Each row has a name. Each piece below is followed by the name of the row it came from, unless a question asks for something else. Each question is about the rows just above it. Places in a row count from 1.

[143 172 119  99 173  82 126] -> W
[131 136 149  95 142 148  92] -> L
[ 82 123 176 171 172 110 131] -> K
[143 172 119 121 105 120 158] -> H
[ 85 107 140 114  90 113 180] -> X
[114 116 172 117 140 164 159] -> M
[161  80  94 109 177 118 131] -> J
[ 96 107  83  97  76  94 123] -> P
[ 94 141 108  78 125 148 132] -> V
[179 111 103 125 157 106 105] -> Z
[161 108  92 116 142  78 110] -> R
[150  80  94 109 177 118 131] -> C
Row and place of [117] in the named rows:
M, 4
Where in the named rows is [76]?
P, 5
[159] is at row and place
M, 7
Which row holds [179 111 103 125 157 106 105]?
Z

[124 120 115 115 117 120 126 125 122 117 115 125 117 130 141 158 151 155
 132 151 141 131 125 126 132 137 140 139 135 131 127 128 131 147 130 126
 119 112 106 108 121]  N
[123 119 117 116 117 118 123 129 131 135 133 137 132 127 124 138 124 124
 126 127 132 133 132 130 127 127 127 131 135 139 140 139 135 165 131 125
 124 124 125 126 120]  A
[132 122 112 107 106 110 117 122 124 122 117 132 107 101  97 170  99 106
 116 116 127 137 141 144 142 140 136 135 134 137 139 140 139 174 137 134
 133 131 134 136  96]  F
[116 124 134 142 143 136 127 118 114 117 129 133 139 150 151 132 148 143
 120 137 133 131 133 134 132 132 129 126 125 120 116 113 110 107 111 114
 120 126 130 129 158]  D
[119 119 122 125 131 135 137 135 132 128 126 124 122 121 123 119 124 128
 113 131 135 139 141 142 142 138 133 128 123 121 118 119 118 135 125 127
 130 132 132 129 116]  U
[113 114 117 120 123 123 127 131 139 145 147 126 144 137 126 152 115 108
 135 110 113 118 127 126 127 124 124 125 129 130 130 129 128 112 131 135
 142 145 145 142 128]  S
[129 131 134 137 137 132 125 117 113 115 121 123 129 135 138 109 136 131
 119 127 124 125 126 129 133 135 136 138 139 135 129 123 116  75 113 114
 116 119 124 121 133]  E
[132 131 126 123 121 122 124 128 129 129 129 133 131 130 131 152 132 129
 115 127 123 120 120 121 126 130 134 137 133 133 130 130 130 153 128 127
 125 123 123 144 125]  T
[121 124 129 133 135 133 126 123 122 124 127 133 129 127 126 128 124 123
 113 127 128 129 130 129 128 129 132 135 138 138 129 119 127 136 108 111
 121 131 136 136 156]  Q
[137 127 119 115 117 124 132 135 132 124 117 132 111 114 121 108 126 132
 135 131 127 125 127 132 139 142 142 136 126 120 121 128 136 113 141 138
 132 124 120 118 130]  Y
[119 119 122 125 121 135 137 135 132 128 126 124 122 121 123 119 124 128
 113 131 135 139 120 121 126 130 134 137 133 133 130 130 130 153 128 127
 125 123 123 126 135]  G
Which row holds [132 131 126 123 121 122 124 128 129 129 129 133 131 130 131 152 132 129
 115 127 123 120 120 121 126 130 134 137 133 133 130 130 130 153 128 127
 125 123 123 144 125]?
T
Which row holds [116 124 134 142 143 136 127 118 114 117 129 133 139 150 151 132 148 143
 120 137 133 131 133 134 132 132 129 126 125 120 116 113 110 107 111 114
 120 126 130 129 158]?
D
which: [124 120 115 115 117 120 126 125 122 117 115 125 117 130 141 158 151 155
 132 151 141 131 125 126 132 137 140 139 135 131 127 128 131 147 130 126
 119 112 106 108 121]
N
which: [123 119 117 116 117 118 123 129 131 135 133 137 132 127 124 138 124 124
 126 127 132 133 132 130 127 127 127 131 135 139 140 139 135 165 131 125
 124 124 125 126 120]
A
The row with [129 131 134 137 137 132 125 117 113 115 121 123 129 135 138 109 136 131
 119 127 124 125 126 129 133 135 136 138 139 135 129 123 116  75 113 114
 116 119 124 121 133] is
E

[ 81  82 175 159  82  82  82  81] : nede
[150 180 106  91 180 150 150 181] : lur
[182 151  74  90 150 182 182 151] : lag
[175 163  81 181 144 175 175 144] : zezu
[162 162  94  78 162 163 162 163] : Tuso
[162 162  94 110 162 149 162 162] : pefep
which: [175 163  81 181 144 175 175 144]
zezu
Row and place of [149] in the named rows:
pefep, 6
which: [162 162  94  78 162 163 162 163]
Tuso
which: [ 81  82 175 159  82  82  82  81]
nede
[110] is at row and place
pefep, 4
which: [162 162  94 110 162 149 162 162]
pefep

[156 115 126 168 134] -> buza
[167 122 156 156 176] -> Litiz
[144 126 120 156 128] -> tapum
[141 106 123 185 103] -> kegeg
[142 167 118  95 165] -> toku
[ 98 164 101 105  91] -> Tirer
[ 98 164 101 139  91] -> rabi
[115 161 120 102 126] -> sozu
[155 117 161 167 155] -> narum
[ 77 170 142  78 185] -> bilu
[140 170 142 123 185] -> goki
The row with [156 115 126 168 134] is
buza
Where in the named rows is [78]?
bilu, 4
Row and place of [144] in the named rows:
tapum, 1

[120 154 116  71] = dibe
[126 119 125 129] = vegeb
[124 108 102 149] = geta
[126 119 125  84] = manet
[115 109 106 136] = palez
[133 137 107 139] = luri
[106] is at row and place
palez, 3
Row and place of [115] in the named rows:
palez, 1
Row and place of [129] in the named rows:
vegeb, 4

[176 110 119  93 169 114 166 140]  peg
[176 128 119 139 169 114 166 165]  Pum
[118  66 149 148 122 165 111 132]  fevev
[118 199 119 106 107 115 117 122]  pilev
Where in the named rows is [128]?
Pum, 2
[110] is at row and place
peg, 2
which: [118 199 119 106 107 115 117 122]
pilev
Where in the named rows is [106]?
pilev, 4
Row and place of [140] in the named rows:
peg, 8

[173 109 117 155] -> Dala
[119 109 132 155] -> tusel
[142 184 174 135] -> vuro
[ 80 111 133  81] -> Led
[142 184 180 161] -> lik
Row and place of [180] in the named rows:
lik, 3
Where in the named rows is [81]?
Led, 4
[80] is at row and place
Led, 1
Row and place of [119] in the named rows:
tusel, 1
[174] is at row and place
vuro, 3
[117] is at row and place
Dala, 3

